In the rows, zero is written as 128.
Facts:
(1017)	η	(112); (1032)	η	(210); (1032)	η	(781); (1066)	η	(185); (1096)	η	(820); (1096)	η	(413); (1096)	η	(542)
(1096)	η	(781); (1105)	η	(820); (1146)	η	(112); (1170)	η	(545); (1170)	η	(112); (1184)	η	(1576); (1196)	η	(769)
(1214)	η	(112); (1229)	η	(1529); (123)	η	(1060); (123)	η	(542); (1251)	η	(1131); (1327)	η	(471); (1327)	η	(112)
(136)	η	(112); (1400)	η	(1576); (141)	η	(1146); (1423)	η	(112); (1434)	η	(607); (1453)	η	(1491); (1453)	η	(545)
(1453)	η	(349); (1458)	η	(769); (1458)	η	(136); (1502)	η	(883); (1502)	η	(112); (1516)	η	(1502); (1529)	η	(413)
(1575)	η	(545); (1575)	η	(542); (1579)	η	(1060); (159)	η	(573); (159)	η	(542); (185)	η	(573); (187)	η	(769)
(210)	η	(1096); (261)	η	(210); (261)	η	(1214); (261)	η	(123); (284)	η	(831); (299)	η	(1060); (299)	η	(636)
(299)	η	(112); (342)	η	(210); (342)	η	(833); (349)	η	(817); (375)	η	(112); (440)	η	(607); (47)	η	(1146)
(47)	η	(1060); (47)	η	(1096); (471)	η	(349); (505)	η	(1060); (505)	η	(112); (505)	η	(1196); (542)	η	(545)
(545)	η	(1060); (545)	η	(112); (573)	η	(112); (607)	η	(573); (628)	η	(471); (628)	η	(1129); (636)	η	(1214)
(738)	η	(607); (751)	η	(1060); (781)	η	(112); (817)	η	(112); (850)	η	(375); (850)	η	(793); (850)	η	(1398)
(861)	η	(883); (861)	η	(769); (1062)	τ	(1385); (1062)	τ	(187); (1062)	τ	(783); (1062)	τ	(1197); (1062)	τ	(194)
(1111)	τ	(372); (1111)	τ	(222); (1111)	τ	(1017); (1111)	τ	(84); (1111)	τ	(196); (1111)	τ	(1326); (1122)	τ	(1385)
(1122)	τ	(1123); (1122)	τ	(793); (115)	τ	(1105); (115)	τ	(1256); (115)	τ	(855); (115)	τ	(505); (115)	τ	(1045)
(115)	τ	(783); (115)	τ	(1301); (115)	τ	(861); (115)	τ	(1400); (115)	τ	(131); (1181)	τ	(1524); (1181)	τ	(104)
(1181)	τ	(905); (1181)	τ	(1326); (1181)	τ	(861); (1181)	τ	(621); (1200)	τ	(496); (1200)	τ	(883); (1200)	τ	(592)
(1200)	τ	(203); (1200)	τ	(1170); (1200)	τ	(533); (1200)	τ	(391); (1229)	τ	(1260); (1229)	τ	(1491); (1229)	τ	(1385)
(1229)	τ	(224); (1229)	τ	(1196); (1229)	τ	(1222); (1229)	τ	(381); (1229)	τ	(905); (1229)	τ	(131); (1300)	τ	(161)
(1300)	τ	(893); (1300)	τ	(831); (1300)	τ	(616); (1300)	τ	(391); (1316)	τ	(159); (1316)	τ	(311); (1316)	τ	(314)
(1357)	τ	(583); (1357)	τ	(855); (144)	τ	(883); (144)	τ	(613); (144)	τ	(1170); (144)	τ	(1326); (144)	τ	(861)
(144)	τ	(131); (1453)	τ	(855); (1453)	τ	(751); (1453)	τ	(1172); (1453)	τ	(187); (1453)	τ	(616); (1453)	τ	(388)
(1453)	τ	(415); (1458)	τ	(159); (1458)	τ	(1569); (1458)	τ	(1564); (1458)	τ	(542); (1458)	τ	(306); (1458)	τ	(1066)
(1458)	τ	(831); (1458)	τ	(1170); (1458)	τ	(287); (1579)	τ	(224); (1579)	τ	(941); (210)	τ	(471); (210)	τ	(22)
(210)	τ	(628); (210)	τ	(616); (210)	τ	(1400); (342)	τ	(793); (342)	τ	(616); (342)	τ	(203); (342)	τ	(1529)
(421)	τ	(1364); (421)	τ	(1433); (421)	τ	(1219); (462)	τ	(1491); (462)	τ	(545); (462)	τ	(222); (462)	τ	(386)
(462)	τ	(1066); (462)	τ	(1516); (462)	τ	(112); (462)	τ	(1326); (51)	τ	(1129); (51)	τ	(581); (51)	τ	(905)
(51)	τ	(1096); (586)	τ	(1066); (636)	τ	(161); (636)	τ	(1184); (636)	τ	(879); (636)	τ	(187); (636)	τ	(1196)
(636)	τ	(557); (657)	τ	(1105); (657)	τ	(1032); (657)	τ	(1197); (657)	τ	(225); (657)	τ	(119); (657)	τ	(557)
(700)	τ	(1146); (700)	τ	(188); (700)	τ	(1172); (700)	τ	(1400); (775)	τ	(1129); (775)	τ	(855); (775)	τ	(112)
(777)	τ	(159); (777)	τ	(1503); (777)	τ	(1471); (777)	τ	(104); (777)	τ	(273); (777)	τ	(1301); (817)	τ	(1123)
(817)	τ	(751); (817)	τ	(357); (817)	τ	(440); (817)	τ	(81); (820)	τ	(855); (820)	τ	(1502); (820)	τ	(861)
(820)	τ	(647); (820)	τ	(621); (850)	τ	(222); (850)	τ	(1423); (850)	τ	(1071); (850)	τ	(81); (1017)	φ	drivas
(1030)	φ	moduplen; (1032)	φ	moduplen; (104)	φ	drivas; (1045)	φ	grusom; (1060)	φ	moduplen; (1062)	φ	moduplen; (1066)	φ	drivas
(1071)	φ	drivas; (1096)	φ	grusom; (1105)	φ	grusom; (1111)	φ	moduplen; (112)	φ	moduplen; (1122)	φ	grusom; (1123)	φ	moduplen
(1129)	φ	drivas; (1131)	φ	drivas; (1146)	φ	moduplen; (115)	φ	drivas; (1170)	φ	moduplen; (1172)	φ	drivas; (1181)	φ	moduplen
(1184)	φ	drivas; (119)	φ	grusom; (1196)	φ	moduplen; (1197)	φ	moduplen; (1200)	φ	moduplen; (1214)	φ	drivas; (1219)	φ	moduplen
(1222)	φ	grusom; (1229)	φ	grusom; (123)	φ	moduplen; (1251)	φ	drivas; (1256)	φ	drivas; (1260)	φ	grusom; (1300)	φ	moduplen
(1301)	φ	drivas; (131)	φ	drivas; (1316)	φ	drivas; (1326)	φ	moduplen; (1327)	φ	moduplen; (1357)	φ	moduplen; (136)	φ	moduplen
(1364)	φ	moduplen; (1385)	φ	moduplen; (1398)	φ	drivas; (1400)	φ	grusom; (141)	φ	moduplen; (1423)	φ	moduplen; (1433)	φ	grusom
(1434)	φ	grusom; (144)	φ	moduplen; (1453)	φ	moduplen; (1458)	φ	grusom; (1471)	φ	grusom; (1491)	φ	grusom; (1502)	φ	moduplen
(1503)	φ	drivas; (1516)	φ	grusom; (1524)	φ	moduplen; (1529)	φ	drivas; (1564)	φ	drivas; (1569)	φ	drivas; (1575)	φ	moduplen
(1576)	φ	drivas; (1579)	φ	grusom; (159)	φ	moduplen; (161)	φ	drivas; (185)	φ	grusom; (187)	φ	moduplen; (188)	φ	moduplen
(194)	φ	drivas; (196)	φ	moduplen; (203)	φ	moduplen; (210)	φ	moduplen; (22)	φ	moduplen; (222)	φ	moduplen; (224)	φ	drivas
(225)	φ	moduplen; (261)	φ	drivas; (273)	φ	moduplen; (278)	φ	grusom; (284)	φ	moduplen; (287)	φ	moduplen; (299)	φ	moduplen
(306)	φ	drivas; (311)	φ	grusom; (314)	φ	drivas; (342)	φ	moduplen; (349)	φ	moduplen; (357)	φ	drivas; (372)	φ	moduplen
(375)	φ	moduplen; (381)	φ	drivas; (386)	φ	drivas; (388)	φ	drivas; (391)	φ	drivas; (413)	φ	drivas; (415)	φ	drivas
(421)	φ	drivas; (440)	φ	drivas; (462)	φ	moduplen; (47)	φ	drivas; (471)	φ	moduplen; (496)	φ	grusom; (505)	φ	moduplen
(51)	φ	grusom; (533)	φ	grusom; (542)	φ	drivas; (545)	φ	grusom; (557)	φ	moduplen; (573)	φ	moduplen; (581)	φ	moduplen
(583)	φ	drivas; (586)	φ	moduplen; (592)	φ	moduplen; (607)	φ	grusom; (613)	φ	moduplen; (616)	φ	drivas; (621)	φ	moduplen
(628)	φ	moduplen; (636)	φ	moduplen; (647)	φ	grusom; (657)	φ	grusom; (700)	φ	moduplen; (738)	φ	moduplen; (743)	φ	grusom
(751)	φ	grusom; (769)	φ	moduplen; (775)	φ	drivas; (777)	φ	moduplen; (781)	φ	drivas; (783)	φ	moduplen; (793)	φ	drivas
(81)	φ	drivas; (817)	φ	grusom; (820)	φ	grusom; (826)	φ	grusom; (831)	φ	grusom; (833)	φ	moduplen; (84)	φ	moduplen
(850)	φ	moduplen; (855)	φ	moduplen; (861)	φ	moduplen; (879)	φ	drivas; (883)	φ	grusom; (893)	φ	grusom; (905)	φ	moduplen
(941)	φ	drivas

Known rows:
[130 116 124 121 125 152 117 163 144 151 156 110 135 131 125 129 142 105
 115 149 164 125 135 124 124 125 125 131 144 130 118  98]: (1433)
[109 119 122 125 124 109  96 116 149 147 160 135 130 136 132 111 112 129
 122 120 139 126 132 122 118 116 116 122 122 133 122 125]: (225)
[ 99  96 162  97 112 103 130 121 131 135 136 118 133 112 121 123 137 129
 111 108 153 117 135 100 128 119 146 152 140 126 126 142]: (1129)
[125 116 123 116 125 154 116 160 143 152 155 112 136 133 126 130 142 106
 116 150 164 124 137 123 121 125 127 131 143 128 115  99]: (743)
[138 161 152 135 110 167 113 100 141 132 102 128 134  93 104 154 128 117
 130 105 149 123 116  82 105 111 135 146 140 139 120 126]: (781)
[131 134 138 136 100 138  93  83 152 188 117 138 122 130 124 198  94 119
 135  99 135 113 108 116 129 113 166 118 149 127 131 149]: (112)
[143 160 147 133 111 166 116  96 136 137 103 125 132  94 102 166 125 113
 129 103 147 120 123  88 101 114 132 143 139 138 121 127]: (1214)
[122 125 150 119 128 132 119 135 122 107 135 120 133 102 122 119 135 128
 120 115 151 123 123  85 108 111 122 155 129 141 117 113]: (261)
[163 135 138 104 124 179  99  87 135 170 131 145 126 121 121 134  99  95
 144  86 108 118 154 119 118 137 127 147 119 136 128 118]: (573)
[175 103 144  69 138 198 123 168 116 148 163 120 133 124 130 106 135  82
 131 124 142 121 177 123 135 152 121 168 127 132 121  82]: (185)
[106 117 146 125 119 116 126 125 133 124 130 110 136 116 112 112 141 137
 114 105 160 117 125 116 123 110 115 144 132 134 118 133]: (357)
[ 97 106 128 147 124 120  92 124 127 134 155 120 125 148 148 159 107 154
 128 116 166 102 119 131 161 116 140 113 124 133 119 138]: (222)
[119 123 144 116 127 132 124 129 121 114 133 117 134 104 120 119 134 120
 119 110 147 118 135  93 114 116 119 151 125 139 119 119]: (1251)
[ 95 110 124 130 122 123 123 129 125 122 123 116 139 110 118 125 138 123
 113 114 147 116 119 109 117 120 120 136 128 135 109 127]: (314)
[120 119 126 125 123 113 135 123 139 120 124 115 141 114 107 107 149 120
 114 113 135 126 111 119 111 122 114 136 120 142 107 123]: (161)
[ 85 130 138 146 131 131 118  91 144 118 133 133 140 114 106  98 151 119
 108 127 153 124 172  91 116 141 120 131 117 130 106 132]: (131)
[103 138 151 141 123 131 121  95 146 114 139 118 136 124 105  96 153 136
 113 111 166 121 162 109 126 123 108 135 121 133 113 134]: (224)
[137 111  97 127 130 152 121 176 136 146 145 108 140 129 129 145 142  94
 116 157 144 125 106 134 124 130 132 125 134 138 107  90]: (831)
[142 109 130  96 138 141 103 126 124 141 167 138 128 128 143 105 106 116
 133 109 124 120 149 114 123 137 116 149 108 138 127 105]: (738)
[129 140 138 133 123 114 136 111 147 117 131 108 139 122  98 101 156 136
 115 107 145 129 118 127 119 118 104 133 114 145 110 131]: (793)
[ 98 113 134 120 120 121 122 130 131 121 131 116 139 112 117 109 139 127
 113 116 154 120 133 105 116 119 118 145 126 134 114 128]: (1576)

Rows:
No name comes twice in this set of rows, the named rows included.
[116 125 126 129 123 108 101 108 155 147 162 132 131 140 126 109 118 134
 122 119 136 128 131 125 120 117 112 120 116 136 123 125]  (557)
[146 129 134 116 132 173 112 169 125 137 160 106 130 124 134 158 131 109
 124 146 174 116 140 110 132 124 137 143 141 133 122  91]  (1516)
[100 135  95 122 137 100 104 106 129 156 173 107 124 118 134 170  93 129
 113 133 147 121 141 124 107 123 115 122  97 130 146 119]  (769)
[101 109 141 126 118 123 124 124 127 122 132 110 136 119 118 123 139 135
 115 106 161 112 125 116 131 113 121 142 130 133 116 133]  (1071)
[136 164 151 142 126 115 104  89 177 133 174 126 127 158 110  93 134 156
 123 113 153 132 156 136 135 116 101 115 106 139 124 136]  (1385)
[208 113 161  65 132  40 155 126 162 147 162 129 118 136 124 145 128 116
 125 122  60 149  71 118 113 134 191 131 108 159 135 122]  (1453)
[134 132 143 110 124 129 122 148 125  95 134 119 139  99 125 104 139 130
 122 125 140 131 102  88 111 114 119 152 121 151 114 106]  (1529)
[138 140 128 142 137 132 100 108 141 152 148 136 120 127 124 158 103 114
 132 109 126 119 136 100  97 111 126 122 130 140 123 110]  (299)
[134 132 119 103 129 118  99 141 134 129 163 133 130 116 146 129  99 126
 129 133 121 133 101 100 109 120 126 138 112 146 134 100]  (471)
[126 101 143 143 156 121 133 151 112  96 133 126 125 114 124 132 146 116
 124  99 134 107 132  79  93 105 121 140 144 150  96 100]  (542)
[105  91 152  87 117  94 134 133 131 140 132 118 135 107 121 121 134 118
 110 110 139 122 126 101 111 119 140 153 142 128 125 133]  (583)
[ 70 131 101 199 157 141  88  44 158 124 146 170 134 144 127 137 135 107
 111 174 126 124 188  81 136 194 170  79  79 135  89 131]  (144)
[ 88 106 137 128 119 126 120 122 122 121 127 113 136 115 119 127 136 133
 115 110 165 110 124 109 129 116 126 138 133 132 112 134]  (386)

Now the same elements, written a new way:
Known rows:
[106 121 169 125 136 102 163 148 120 114 123 129 148 107]: (751)
[137 125 167 103 114 120  92 118 139 104 134 125 131 125]: (1214)
[127 150 140 131 129 113  84 117 127 109 118 127 108 138]: (781)
[157 106 142 134  96 103 137 143 108 130 144 128 135 153]: (1184)
[117 141 103 152 145 144 118 125 128 116 130 138  80  81]: (1327)
[111 122 151 117 112 132 119 108 143 127 138 131 128  86]: (1575)
[121 111 115 134 125 145 104  94 126 124 118 121 136  91]: (738)
[122 131 110 146 134 120 142 139 105 119 172 109 138 119]: (187)
[121 135  96 126 130 144  64 134 113 137 121 141 109  93]: (1357)
[ 83 145 138 129 122 168 184 156 161 123  95 104 145 150]: (372)
[119 131 120 107 138 135  91 140 143 121 161 109 148 119]: (769)
[147 120 109 102 123 108  86 139  93 138 119 157 132  88]: (657)
[173 147 134 152 146 135 145 104 146 140 127 131 127 175]: (306)
[160 151 110 147 133 130 147 116 130 128 117 132 118 170]: (104)
[131 126 131 114 128 116 159 136 130 136 121 144 143 130]: (1433)
[119 106 127 131 146 133  60 139  96 156 141 129 125  82]: (700)
[ 92 115 120 105 154 127 143 130 155  90 150 117 126 161]: (112)
[141 132 115 129 169 116 152 115 133 142 127 150 137 152]: (831)
[145 144  64  74  12 115 150 146 119  72 130 127 120 184]: (941)
[140 148 110 136 177 107 153 137 122 113 143 130 150 142]: (883)
[121 112 131 117  97 134 162 132 149 129 144 118 148 149]: (1524)

Rows:
No name comes twice in this set of rows, the named rows included.
[100 127 160 108 167 125  98 156 125 102  92 137 122  66]  (817)
[ 72 145 160 154 148 157 178 153 140  94 102  93 131 108]  (1423)
[194 176 134 122 156 154  69  71 182 161 132 160 126 138]  (1316)
[144 133  85 102  60 121 150 145 118  88 127 124 120 173]  (224)
[107 129 150  95 131 116 179 129 156 101 118 135 141 141]  (545)
[ 97 115 121 160 151 137 153 156 110 138 119 107 122 133]  (1123)
[144 108 146 105  98 125 150 140 149  92 129 125 109 162]  (1129)
[204 153 147 136 152 139 144  60 193 163 150 142 141 185]  (314)
[141 122 140 134 123 138 165  46 171 142 151 130 146 130]  (159)
[110 116 119 147 104  90 146 109  98 137 173 126 110 116]  (1032)
[165 181 127 129 170 135  96 102 145 129 123 150 145  78]  (1458)
[162 133 139 109 134 116 175 103 160 151 132 157 160 151]  (1471)
[124 122 145  92 129 123  91 151 119 135  97 144 146  82]  (1122)

